Below are the code and all the weights of a small trained network. Each question names an input and a class and asks about switching units off, where a switched-off unit gives its printed mean instead of its output.

import numpy as np


def w(rows, s, z=0):
    codes = np.array(rows[::2]) - 128.0
    scale = np.full(codes.shape[1], s)
    scale[-1] = z or s
    return codes * scale


def f(y):
    return np.maximum(y, 0)


def log_softmax(a):
    a = a - a.max(-1, keepdims=True)
    return a - np.log(np.exp(a).sum(-1, keepdims=True))


def net(x, mask):
    res = np.array(x, float).reshape(1, 6) / 4 @ E
    y = f(res @ A[0][:, :-1].T + A[0][:, -1])
    res = res + np.where(mask, y, B[0][:, -1]) @ B[0][:, :-1]
    return log_softmax(res[-1] @ U[:, :-1].T + U[:, -1])


A, B = {}, {}
E = w([
[91,135,123,124,98,130,138,118,100],'x0',
[59,37,208,85,99,93,146,205,198],'x1',
[167,142,152,119,152,143,109,142,168],'x2',
[9,127,143,192,150,191,62,65,219],'x3',
[98,119,112,150,110,114,152,124,96],'x4',
[199,63,122,130,71,237,129,157,98],'x5',
],0.012)
A[0] = w([
[149,52,126,95,107,126,142,107,148,127],'neuron 1',
[129,171,105,109,131,106,118,164,108,40],'neuron 2',
[129,123,115,143,114,132,108,96,95,161],'neuron 3',
[169,139,114,144,132,158,106,105,78,255],'neuron 4',
[114,161,68,153,164,143,88,71,147,122],'neuron 5',
[72,59,144,206,94,199,26,88,166,111],'neuron 6',
[91,84,127,113,134,101,109,173,158,154],'neuron 7',
[140,169,107,113,137,124,119,152,144,156],'neuron 8',
[97,192,109,153,173,120,109,47,139,161],'neuron 9',
[185,195,80,153,147,175,125,77,71,158],'neuron 10',
[100,113,172,126,126,111,121,127,147,208],'neuron 11',
[163,134,130,108,92,112,173,169,135,106],'neuron 12',
[111,93,165,149,136,112,139,157,146,179],'neuron 13',
[134,57,159,90,94,164,150,173,129,104],'neuron 14',
[135,110,94,163,128,208,126,125,127,253],'neuron 15',
[93,206,167,87,165,3,159,125,148,152],'neuron 16',
],0.011,0.0096)
B[0] = w([
[105,181,170,177,96,111,102,96,180,168],'neuron 1',
[82,67,212,146,168,153,187,141,185,143],'neuron 2',
[129,98,141,146,128,105,138,168,173,166],'neuron 3',
[93,111,218,135,228,134,207,175,203,233],'neuron 4',
[40,214,235,203,113,64,104,89,127,200],'neuron 5',
[120,50,86,46,191,238,133,192,139,243],'neuron 6',
[148,63,97,108,132,155,103,175,79,194],'neuron 7',
[142,162,143,123,128,123,122,81,85,162],'neuron 8',
[115,199,197,238,77,55,134,143,148,225],'neuron 9',
[177,32,80,24,168,241,110,252,100,254],'neuron 10',
[154,163,85,126,60,134,102,93,105,197],'neuron 11',
[138,160,97,167,36,116,69,140,121,177],'neuron 12',
[108,177,102,118,101,125,145,114,77,189],'neuron 13',
[132,186,161,188,112,67,98,1,101,197],'neuron 14',
[195,159,57,127,61,55,52,106,117,221],'neuron 15',
[114,47,42,57,155,228,156,236,128,245],'neuron 16',
],0.0075,0.017)
U = w([
[110,62,132,79,173,173,154,134,193,253],'0',
[206,101,43,53,85,155,89,118,92,116],'1',
[112,250,235,245,66,9,106,2,176,46],'2',
],0.0084,0.0027)

Each question gives the input, the list of numbers given to net, and the class t.
The units are the neurons (one row each of A and B). Each row of codes is followed by its name. A weight is (code - 128) times the scale printed after its matrix; where a second scale follows, it is the last column's (A, B and U).
mask holds one flag per neuron, in row order. A switched-off neuron (its flag False) gives its mean, the last column of its row in B, instead of its output. The means were averaged over made-up inputs and are rounded, as every weight is.
A unit's drop is (log p(t) with every unit on - log p(t) with that unit switched off) / (log p(t) with every unit on - log p(t) with every unit switched off).
The circuit of an input: a set's keep is (log p(t) with only the set's units on - log p(t) with every unit switched off) / (log p(t) with every unit on - log p(t) with every unit switched off). Starting from the 12 units with the biggest drops (on a tie, the unit counted first), units are removed one at a time, each time the one whose removal leaves the highest keep (on an exact tie, the one counted first), for as long as the keep stays at least 0.8.
units of the circuit, in order: the units of the circuit, biggest drop first
unit that matters most: the unit with the biggest drop
top k neurons: the k neurons with the biggest drops, biggest first
drop when u is switched off: that unit's drop, to one decimal
input [8,-3,-8,5,-8,0], class 2: top 3 neurons	(neuron 16; neuron 9; neuron 5)
input [1,-4,-5,1,3,3], class 0: unit that matters most	neuron 4
input [2,-1,-3,-4,4,-7], class 0: top 2 neurons	(neuron 15; neuron 16)
input [-8,7,-4,0,-2,-2], class 1: units of the circuit, in order	(neuron 4; neuron 11)
input [0,6,-2,-6,4,2], class 2: top 2 neurons	(neuron 10; neuron 14)
input [-2,-6,-5,6,0,8], class 0: top 2 neurons	(neuron 4; neuron 6)
input [6,8,-7,3,3,2], class 1: top 3 neurons	(neuron 4; neuron 6; neuron 11)
input [-8,5,-3,0,0,-7], class 1: top 2 neurons	(neuron 4; neuron 11)
input [5,5,-1,-7,2,-7], class 1: top 2 neurons	(neuron 4; neuron 12)
input [0,0,-5,5,-2,-2], class 2: top 3 neurons	(neuron 10; neuron 9; neuron 16)
input [-3,2,-1,3,-4,8], class 1: top 2 neurons	(neuron 15; neuron 6)
input [0,-8,0,8,0,4], class 0: top 2 neurons	(neuron 6; neuron 10)
input [5,-6,4,-7,1,-1], class 0: top 2 neurons	(neuron 4; neuron 2)
input [3,1,6,4,-3,5], class 1: unit that matters most	neuron 15
input [3,0,7,6,0,-4], class 2: top 3 neurons	(neuron 10; neuron 9; neuron 5)
input [7,0,0,3,-1,-6], class 2: top 4 neurons	(neuron 10; neuron 9; neuron 5; neuron 6)
input [-3,-5,2,-3,8,0], class 0: top 2 neurons	(neuron 4; neuron 11)
input [8,3,-3,5,0,3], class 1: drop when neuron 15 is switched off	0.1
input [-2,6,-7,-3,-6,7], class 2: drop when neuron 14 is switched off	0.1
input [-8,7,-7,-7,-2,-8], class 1: drop when neuron 4 is switched off	0.3
input [3,8,-1,-2,4,6], class 2: units of the circuit, in order	(neuron 14)
input [-5,-6,-3,2,-7,-6], class 2: drop when neuron 9 is switched off	1.5
